The rows lie along a hidden order. The number after each row says roughly how far along it the row is, from 0 to 9. A new part has a new order.
In the rows, 128 means zero.
[125 155 142 193 106 120  86 136 142 152 141 128  80 141 130  56 126 132
  87 112 129 107 120 111 117 130 129 100 180 105 140 113 121 126 168 174
  79 143 141 102 137 154 139 115 131 124 111  75 139 122 239 225 145 111
 119 127 132 124 107  97 116 132 114 122 140  57  79 114 128 137 116 109
 136 158 149 113 123 127 146 122 109]  3
[142 121 128  88  78 129 101 152 150  85 138 164 124 111 138 121 173 133
 113 118 109 151 117 123 115  93 130 151 125 113 103 187 122 151  56 116
  89 121 116 152 154 186 115 146 125 123 140 151 126 116 180 127  90 110
 118 105  69 132 143  73 134 130 129 156 118  90 119 100 144 155 126 114
 193 130 174  98  95 127 136 169 119]  6
[150 208 117  82 105  92  71 159 193  72 113  94 162 148 110  92 138 134
 172 116 111 207 108 101 118 101 145  87 119  93  91 207 136  97 157 134
 168 127 138  87 121 150 112 133 131 132 130 155 158 124  93 178  26 129
 107 114 154 109 129 194 110 117  99 147 117 129 164  84 120 119 152 118
 201 148 124  50  85 129  92 169 122]  7
[134 109 114 169 163 128 222  93 118  75 121 151 150 130 122  49 143 130
 167 111 134 127 100 122  94 193 153 132 125  66 142  78 140 120  76  39
 113 125 129  98 137 146 183 125 130 146 127 101 157 140 110  60 161 154
 119 135 143 138 118 115 128 123 237 134 114 111 118 184 117 118 130 138
 121 129 183 157 135 104 145 138 127]  0
[138  88 136 160  92 115 168 177 123 126 150  85 117 132 144 165 118 123
 115 122 132 143 128 124 156 141  93 119 139 169 149 149 121 176 158 159
 143 135 129 141 124 144 135 118 130 155 131 142 121  96  76 255 106 133
 124 132 131 123 111 104 140 128 159 110 121 161 183 170 141 106 116 118
 105 121  42 218  68 133 115  12 123]  0
[127 151 130 131  56 108 134 151 169 131 119  98 118 119 131 135 120 130
 168 132 148 153 130 150 134  80 111 132 108 109 129 134 126 118 187  72
 133 120 134  84 113 118 100 145 128  96 125 117 112 107  32 115  80 123
 134 142 138 175 124 123 114 116  89 164 116  73 197 158 126 117 135 125
 152 138 118 130 158 110 145  76 112]  9
[116 114 117 153  94 108 107 121 119  83 155 161 126 143 133 141 115 136
 157 121 104  97 109  97 154 198 163 100 106  99 115 129 128 133 106  95
 181 139 131 141 188 161 174 101 131 143 132 127 152 122 218 171 135 154
 119 105 102 116 117 164 113 127  81 127 105 126  90 165 121 117 129 130
 102  71 189 103  86 124  86 104 121]  2
[139 176 114 149  76 122  98 142 104 146 116 110 177 126 129  98 117 129
 157 133 133 132 148 143 118 114  81 179 101 131 144 105 128 119 132 155
 155 143 148 136 170 126 143 114 130 137 113 166 130 119 110  26 128 128
 153 133 127 147  98 208 109 125  66 114 110 184 120 145 123 108 130 132
  76 117  75  23 187 138 137 106 126]  9
[149  67 131 167 192 138  70 171 178 102 111 124 205 113 126  39 146 133
 108 133 145 151 125 130 115 118  78 160  90 157 114  92 129  83 102  62
  85 119 144 124 134 125  91 144 133 130 141 169 103 104 155  40  95 114
 138 144 171 146 116 132 124 126 172 106  96 126 140 156 122 132 122 122
 138  94 173 120 178 121 138 134 136]  8
[143 161 130 121 121 119  80 106 134  56 115  93  90 130 123  94 152 136
 124 114 115 133 111 111  98 152 138 102 119 100 141 114 129 109  97 121
  93 137 119 126 138 178 113 137 126 137 127 143 168 158 117 119 146 114
 118 135  99 143 129  48 122 113 207 160 108  95 102 104 131 133 125 135
 225 172 175 133 114 112 159 119 124]  8

Part 2:
[121 146 159 165 219 186 147 162 116 120 127 134 107 213 129 126 126 128
  79 144]  1
[162 180 162 143 161 118 132 106 130 132 130 123 136  92 136 131 130 132
 151 135]  0
[127 128 129 128 129 121 108 141 131 133 125 135 140 141 120 131 147 134
 183 175]  3
[119 130 139 133 109 130 104 146 146 153 139 167 197 188 100 130 125 108
 119 150]  9
[132 121 126 125 135 118 117 120 137 134 128 128 220 192 181 136 132 121
 147 134]  8
[176 161 136 128 133 127 132 119 135 130 127 123 132 121 133 129 129 132
 162 237]  0
[172 176 154 143 164 106 132  94 142 136 131 123 139  53 142 131 132 137
 167 112]  0
[128 146 131 123 118 121 124 129 130 129 127 128 133 131 121 135 154 147
 194 154]  3
[150 158 170 157 176 116 119 104 142 136 128 130 136  72 118 130 125 121
 157 114]  0
[127 125 133 128 122 129 132 121 136 124 130 126 127 131 138 137 161 152
 166 156]  3
[151 118 111 126 146  97 127  86 151 136 132 130 207 115 208 137 137 130
 188  80]  8
[122 125 132 127 104 129 120 174 218 160 134 135 131 149 121 128 125 118
 126 133]  8
[140 112 118 128 124 106 101 119 147 143 125 133 161  72 102 138 164 129
 211 148]  3
[107 134 141 133 108 174 230 243 167 129 123 136 112 214 119 127 122 124
  77 138]  6
[142 130 119 128 136 134 139 104 136 128 130 123 138  80 150 129 146 158
 218 187]  2
[130 143 123 128 170 147 220 139 194 143 146 135  88 136 194 124 138 168
 108 124]  8
[142 177 171 155 149 125 109 131 131 132 125 131 133 142 118 130 125 114
 136 143]  0
[125 136 154 161 255 189 167 138 123 123 128 128 114 157 134 125 128 130
 108 130]  2
[127 127 128 131 112 136 117 132 136 143 141 167 170 154 129 128 125 127
 125 130]  9
[125 124 128 136 102 125 102 150 142 161 141 160 156 144 107 128 123 111
 138 139]  9
[158 173 143 128 133 155 148 153 114 115 130 129  94 191 146 125 126 148
 112 242]  0
[110 136 146 125 105 154 138 205 188 149 132 146 134 211 111 126 124 123
  84 141]  8
[142 126 128 134 131 128 132 128 123 128 126 132 122 145 143 126 135 139
 202 238]  2
[124 122 129 129  99 123 106 131 132 133 125 140 190 232 182 136 128 111
 130 133]  8
[123 128 128 130 121 134 117 153 120 130 128 141 167 255 199 136 128 121
 108 142]  8
[124 112 126 128 106 115  85 133 141 150 134 176 204 146  99 131 126 100
 166 146]  9
[140 129 131 125 122 116  99 130 135 133 125 135 153 138 130 133 134 129
 198 218]  2
[129 137 133 130 121 134 127 152 123 128 125 136 132 176 118 132 137 140
 169 204]  2
[136 121 119 127 133 114 112 121 135 134 127 131 152 132 230 150 150 128
 152 117]  7
[122 137 133 129 115 136 146 139 118 123 128 131 111 170 150 138 170 154
 136 151]  4
[137 137 143 162 255 153 169 111 129 126 132 122 139  98 141 127 131 139
 152 111]  1
[156 187 160 135 140 145 112 161 121 132 123 138 117 194 105 129 124 115
 114 205]  0
[122 122 129 148 250 199 206 130 132 127 130 126 122  99 139 129 129 137
 151 115]  3
[122 123 131 130 105 133  99 143 127 135 124 138 173 233 212 143 134 112
 116 137]  7
[127 130 129 127 136 130 126 138 157 152 146 149 131 158 135 125 133 135
 125 124]  9
[108 144 143 134 103 163 161 201 171 146 135 140  77 242 133 127 118 129
  59 174]  8
[162 190 157 137 134 136 138 137 121 121 128 128 114 153 128 128 126 131
 121 167]  0
[133 119 124 125 132 123 124 118 141 133 127 128 144 152 218 152 151 131
 150 130]  6
[121 173 133 129  95 122  89 147 143 146 133 176 205 175  96 130 124  98
 127 148]  9
[123 133 135 131 113 141 130 136 126 132 134 167 190 188 127 127 125 128
 116 105]  9
[125 125 130 130 105 120 121 157 135 133 127 128 139 131 120 135 153 137
 188 164]  3
[125 107 143 133  26 109   1 189 150 160 108 158 186 203  19 134 124  59
 232 178]  2
[141 129 122 124 161 122 147 103 131 126 132 121 143 152 241 147 149 147
 141 111]  7
[113 133 141 129 101 143 115 155 122 130 132 168 212 240 123 129 123 113
 109 163]  9
[129 138 127 129 129   1 135 124 129 133 138 165 187 166 132 127 129 132
 127 125]  9
[126 142 131 128 129 126 122 130 128 129 127 136 166 238 222 141 134 122
 127 134]  8
[145 135 158 164 218 115 103 101 145 140 127 126 151  68 123 128 129 117
 168 116]  1
[170 130 126 131 137 116 106 116 147 144 128 133 158  40 107 132 130 126
 222 245]  1
